Here is a tiny trained network, its code and every weight. The questions are about switching its units off for an input and a target symbol, where a switched-off unit gives its printed mean instead of its output.

import numpy as np


def w(rows, s, z=0):
    codes = np.array(rows[::2]) - 128.0
    scale = np.full(codes.shape[1], s)
    scale[-1] = z or s
    return codes * scale


def f(y):
    return np.maximum(y, 0)


def softmax(a):
    e = np.exp(a - a.max(-1, keepdims=True))
    return e / e.sum(-1, keepdims=True)


def log_softmax(a):
    a = a - a.max(-1, keepdims=True)
    return a - np.log(np.exp(a).sum(-1, keepdims=True))


def net(x, mask):
    ids = ['ΔΘΣΨεζτ'.index(c) for c in x.split()]
    T = len(ids)
    res = E[ids] + P[:T]
    r = res
    for j in range(2):
        rows = slice(3 * j, 3 * j + 3)
        q, k, v = (r @ M[0][rows].T for M in (Q, K, V))
        z = softmax(np.where(np.tri(T) > 0, q @ k.T / 3**0.5, -1e9)) @ v
        o = O[0][rows]
        res = res + np.where(mask[j], z, o[:, -1]) @ o[:, :-1]
    y = f(res @ A[0][:, :-1].T + A[0][:, -1])
    res = res + np.where(mask[2:6], y, B[0][:, -1]) @ B[0][:, :-1]
    return log_softmax(res[-1] @ U[:, :-1].T + U[:, -1])


Q, K, V, O, A, B = {}, {}, {}, {}, {}, {}
E = w([
[132,122,203],'Δ',
[128,181,37],'Θ',
[156,76,162],'Σ',
[188,201,177],'Ψ',
[254,147,159],'ε',
[174,160,118],'ζ',
[183,99,108],'τ',
],0.0098)
P = w([
[132,140,188],'0',
[168,137,166],'1',
[189,128,151],'2',
[197,143,120],'3',
[206,149,102],'4',
[213,169,73],'5',
[217,185,42],'6',
[222,202,23],'7',
[219,247,3],'8',
],0.0031)
Q[0] = w([
[159,122,146],'head 0',
[28,121,103],'head 0',
[3,106,102],'head 0',
[219,149,140],'head 1',
[177,103,126],'head 1',
[124,181,132],'head 1',
],0.02)
K[0] = w([
[159,133,118],'head 0',
[95,98,207],'head 0',
[110,93,253],'head 0',
[135,108,48],'head 1',
[98,100,101],'head 1',
[155,165,109],'head 1',
],0.024)
V[0] = w([
[145,253,111],'head 0',
[62,125,76],'head 0',
[19,254,191],'head 0',
[142,166,46],'head 1',
[156,108,89],'head 1',
[163,94,95],'head 1',
],0.019)
O[0] = w([
[240,128,140,254],'head 0',
[105,61,129,59],'head 0',
[244,92,3,28],'head 0',
[77,43,105,142],'head 1',
[84,125,148,152],'head 1',
[85,136,153,159],'head 1',
],0.02,0.0061)
A[0] = w([
[125,64,151,33],'neuron 0',
[85,210,64,254],'neuron 1',
[112,252,73,31],'neuron 2',
[69,50,108,115],'neuron 3',
],0.011,0.0073)
B[0] = w([
[81,163,85,160],'neuron 0',
[137,2,79,254],'neuron 1',
[86,215,94,245],'neuron 2',
[148,133,178,145],'neuron 3',
],0.03,0.0079)
U = w([
[188,16,94,185],'Δ',
[248,148,255,221],'Θ',
[55,88,234,66],'Σ',
[89,215,165,122],'Ψ',
[61,105,80,166],'ε',
[128,156,33,1],'ζ',
[191,199,116,66],'τ',
],0.0062,0.0064)

Each question gives the input, a string of symbols that net reads in full, and the target symbol t.
The units are the heads (3 rows each of Q, K, V and O) and the neurons (one row each of A and B). Each row of codes is followed by its name. A weight is (code - 128) times the scale printed after its matrix; where a second scale follows, it is the last column's (O, A, B and U).
mask holds one flag per unit, heads first, then neurons. A switched-off unit (its flag False) gives its mean, the last column of its rows in O or B, instead of its output. The means were averaged over made-up inputs and are rounded, as every weight is.
A unit's drop is (log p(t) with every unit on - log p(t) with that unit switched off) / (log p(t) with every unit on - log p(t) with every unit switched off).
The circuit of an input: a set's keep is (log p(t) with only the set's units on - log p(t) with every unit switched off) / (log p(t) with every unit on - log p(t) with every unit switched off). Starting from all 6 units, units are removed one at a time, each time the one whose removal leaves the highest keep (on an exact tie, the one counted first), for as long as the keep stays at least 0.8.
circuit, biggest first: the units of the circuit, biggest drop first
k most important neurons: the k neurons with the biggest drops, biggest first
heads that matter: for each layer, one digit per head in row order, 1 if its drop is at least 0.15 and else 0, layers parted by /
drop of u: that unit's drop, to one decimal
input Δ Δ Δ Δ Ψ ζ Δ Ψ, target Θ: 2 most important neurons -> neuron 1; neuron 2
input ε Σ Δ, target Ψ: circuit, biggest first -> head 0
input Δ Δ Δ Θ, target Δ: heads that matter -> 00
input Δ Δ Θ Σ Σ Σ Δ Ψ, target Δ: 2 most important neurons -> neuron 2; neuron 3
input ζ ζ ζ Σ ζ τ Δ Ψ, target Σ: circuit, biggest first -> head 0; head 1
input Σ Δ Δ Δ Ψ Δ Σ, target τ: heads that matter -> 11
input Δ ε τ ε Θ Δ, target Θ: heads that matter -> 00
input Ψ τ Δ ζ ε, target Θ: heads that matter -> 00
input Δ Δ Σ Θ ε τ τ ε τ, target Θ: circuit, biggest first -> neuron 1; neuron 2
input Δ Ψ Δ Δ Δ, target ζ: circuit, biggest first -> head 0; head 1; neuron 2
input ζ τ τ Θ Θ, target Σ: 2 most important neurons -> neuron 1; neuron 2
input Ψ Δ ε τ ζ, target Σ: heads that matter -> 11
input Σ Δ Ψ, target τ: heads that matter -> 10
input Δ τ Δ, target Σ: heads that matter -> 10
input Δ Δ Δ Δ Ψ ε ε Σ Δ, target Ψ: circuit, biggest first -> head 0; neuron 2
input ε ζ ζ, target Θ: heads that matter -> 00
input Σ ε Δ Δ Σ Ψ Δ, target τ: 2 most important neurons -> neuron 2; neuron 0
input Ψ Δ ε Ψ, target Ψ: circuit, biggest first -> neuron 2; head 0
input Θ Θ Δ, target Δ: 2 most important neurons -> neuron 2; neuron 0
input Δ Ψ Δ, target τ: most important neuron -> neuron 2
input Σ τ ζ, target Σ: circuit, biggest first -> head 0; neuron 2
input Δ Θ ζ ε Ψ Θ Σ Θ, target Θ: 3 most important neurons -> neuron 1; neuron 2; neuron 3
input Ψ τ Ψ, target Σ: circuit, biggest first -> head 0
input Δ Θ Δ Δ ζ Θ Θ, target Θ: 3 most important neurons -> neuron 1; neuron 3; neuron 2
input τ Σ Θ, target Δ: 3 most important neurons -> neuron 2; neuron 1; neuron 0
input Θ ζ Σ Δ Σ Δ Δ, target Θ: 3 most important neurons -> neuron 1; neuron 2; neuron 0
input Δ Δ Δ Σ ε Σ, target Ψ: circuit, biggest first -> head 0; head 1
input Σ Δ Δ ε Θ ζ Δ τ τ, target Θ: drop of neuron 2 -> 0.7
input Σ Θ Σ Δ Ψ, target Δ: drop of neuron 2 -> 0.9
input Δ τ Δ ε, target Σ: drop of head 0 -> 1.1
